Below are the code and all the weights of a small trained network. Each question names an input and a target symbol and asks about switching units off, where a switched-off unit gives its printed mean instead of its output.

import numpy as np


def w(rows, s, z=0):
    codes = np.array(rows[::2]) - 128.0
    scale = np.full(codes.shape[1], s)
    scale[-1] = z or s
    return codes * scale


def norm(h):
    return h / np.sqrt((h * h).mean(-1, keepdims=True) + 1e-5)


def f(y):
    return np.maximum(y, 0)


def softmax(a):
    e = np.exp(a - a.max(-1, keepdims=True))
    return e / e.sum(-1, keepdims=True)


def log_softmax(a):
    a = a - a.max(-1, keepdims=True)
    return a - np.log(np.exp(a).sum(-1, keepdims=True))


def net(x, mask):
    ids = ['ΔΛεζθπσ'.index(c) for c in x.split()]
    T = len(ids)
    res = E[ids] + P[:T]
    q, k, v = (norm(res) @ M[0].T for M in (Q, K, V))
    z = softmax(np.where(np.tri(T) > 0, q @ k.T / 2**0.5, -1e9)) @ v
    res = res + np.where(mask[0], z, O[0][:, -1]) @ O[0][:, :-1]
    y = f(norm(res) @ A[0][:, :-1].T + A[0][:, -1])
    res = res + np.where(mask[1:25], y, B[0][:, -1]) @ B[0][:, :-1]
    return log_softmax(norm(res)[-1] @ U[:, :-1].T + U[:, -1])


Q, K, V, O, A, B = {}, {}, {}, {}, {}, {}
E = w([
[195,86,122,118],'Δ',
[194,80,166,88],'Λ',
[154,43,85,140],'ε',
[162,30,60,164],'ζ',
[202,171,16,135],'θ',
[49,154,135,230],'π',
[246,158,178,182],'σ',
],0.012)
P = w([
[109,84,137,1],'0',
[134,118,210,141],'1',
[126,131,210,138],'2',
[144,136,170,119],'3',
[150,121,150,137],'4',
[149,117,136,151],'5',
],0.0071)
Q[0] = w([
[186,105,133,114],'H1',
[21,59,231,255],'H1',
],0.009)
K[0] = w([
[176,216,115,114],'H1',
[9,140,74,51],'H1',
],0.011)
V[0] = w([
[90,44,49,136],'H1',
[203,206,1,230],'H1',
],0.0059)
O[0] = w([
[1,150,106,26,249],'H1',
[141,92,253,57,100],'H1',
],0.0096,0.0019)
A[0] = w([
[191,111,246,116,164],'N1',
[121,87,166,121,158],'N2',
[139,166,83,152,126],'N3',
[88,96,80,143,214],'N4',
[159,130,162,184,66],'N5',
[120,146,53,192,121],'N6',
[163,87,78,139,143],'N7',
[96,184,134,71,254],'N8',
[107,61,97,72,43],'N9',
[147,72,75,126,154],'N10',
[78,208,105,169,92],'N11',
[78,102,103,55,112],'N12',
[122,123,137,177,139],'N13',
[131,77,99,107,63],'N14',
[83,123,220,120,122],'N15',
[155,214,162,105,158],'N16',
[128,184,179,114,171],'N17',
[147,173,208,180,121],'N18',
[185,127,111,147,202],'N19',
[143,157,196,121,127],'N20',
[163,111,106,139,172],'N21',
[96,120,115,75,121],'N22',
[91,171,162,125,86],'N23',
[56,90,179,236,90],'N24',
],0.013,0.0039)
B[0] = w([
[69,135,63,124,255],'N1',
[121,98,56,149,177],'N2',
[156,97,121,207,156],'N3',
[239,143,134,139,244],'N4',
[138,137,185,163,169],'N5',
[153,113,84,2,201],'N6',
[82,159,190,98,231],'N7',
[78,118,70,112,175],'N8',
[114,110,157,164,208],'N9',
[123,161,164,121,245],'N10',
[176,84,103,123,175],'N11',
[195,165,198,190,199],'N12',
[137,80,139,140,164],'N13',
[114,111,159,132,189],'N14',
[135,215,106,111,162],'N15',
[143,59,71,172,160],'N16',
[137,99,120,59,158],'N17',
[188,112,165,160,182],'N18',
[81,77,115,130,223],'N19',
[178,101,122,188,164],'N20',
[16,112,141,87,203],'N21',
[184,185,109,208,169],'N22',
[104,144,203,164,147],'N23',
[91,143,156,81,196],'N24',
],0.0073,0.0074)
U = w([
[198,203,183,124,166],'Δ',
[162,135,186,53,3],'Λ',
[82,174,164,124,75],'ε',
[79,205,115,72,227],'ζ',
[194,122,1,71,125],'θ',
[75,149,32,141,204],'π',
[210,82,136,238,153],'σ',
],0.0097,0.0027)

Each question gives the input, a string of symbols that net reads in full, and the target symbol t.
The units are the heads (2 rows each of Q, K, V and O) and the neurons (one row each of A and B). Each row of codes is followed by its name. A weight is (code - 128) times the scale printed after its matrix; where a second scale follows, it is the last column's (O, A, B and U).
mask holds one flag per unit, heads first, then neurons. A switched-off unit (its flag False) gives its mean, the last column of its rows in O or B, instead of its output. The means were averaged over made-up inputs and are rounded, as every weight is.
A unit's drop is (log p(t) with every unit on - log p(t) with that unit switched off) / (log p(t) with every unit on - log p(t) with every unit switched off).
The circuit of an input: a set's keep is (log p(t) with only the set's units on - log p(t) with every unit switched off) / (log p(t) with every unit on - log p(t) with every unit switched off). Starting from the 12 units with the biggest drops (on a tie, the unit counted first), units are removed one at a time, each time the one whose removal leaves the highest keep (on an exact tie, the one counted first), for as long as the keep stays at least 0.8.
units of the circuit, in order: the units of the circuit, biggest drop first
top k neurons: the k neurons with the biggest drops, biggest first
drop when u is switched off: that unit's drop, to one decimal
input π π ζ ζ, target Λ: top neuron : N7
input Λ ζ θ ε Δ, target θ: units of the circuit, in order : H1; N1; N7; N2
input θ θ ε, target π: top 2 neurons : N1; N4
input Λ σ ζ, target θ: units of the circuit, in order : H1; N6
input Λ π π, target σ: units of the circuit, in order : N11; N18
input π ε σ π, target θ: units of the circuit, in order : H1; N6; N11; N21
input Λ σ ε, target θ: top 3 neurons : N6; N4; N3
input Λ ζ Λ π, target σ: top 3 neurons : N3; N1; N11
input π Λ π, target θ: top 3 neurons : N6; N11; N7
input θ π σ Δ θ, target σ: top 2 neurons : N3; N5
input ε θ θ ζ Δ, target θ: top 4 neurons : N1; N15; N7; N2
input Λ θ Λ, target θ: top 2 neurons : N1; N15
input ζ σ θ ε Δ π, target ζ: top 2 neurons : N24; N23
input θ π ε, target π: drop when N15 is switched off : 0.3
input ζ ζ Δ, target ζ: drop when H1 is switched off : 0.4
input ζ ζ ζ σ θ π, target ζ: drop when N2 is switched off : 0.1
input σ ζ θ π ζ Δ, target π: top 3 neurons : N1; N4; N12
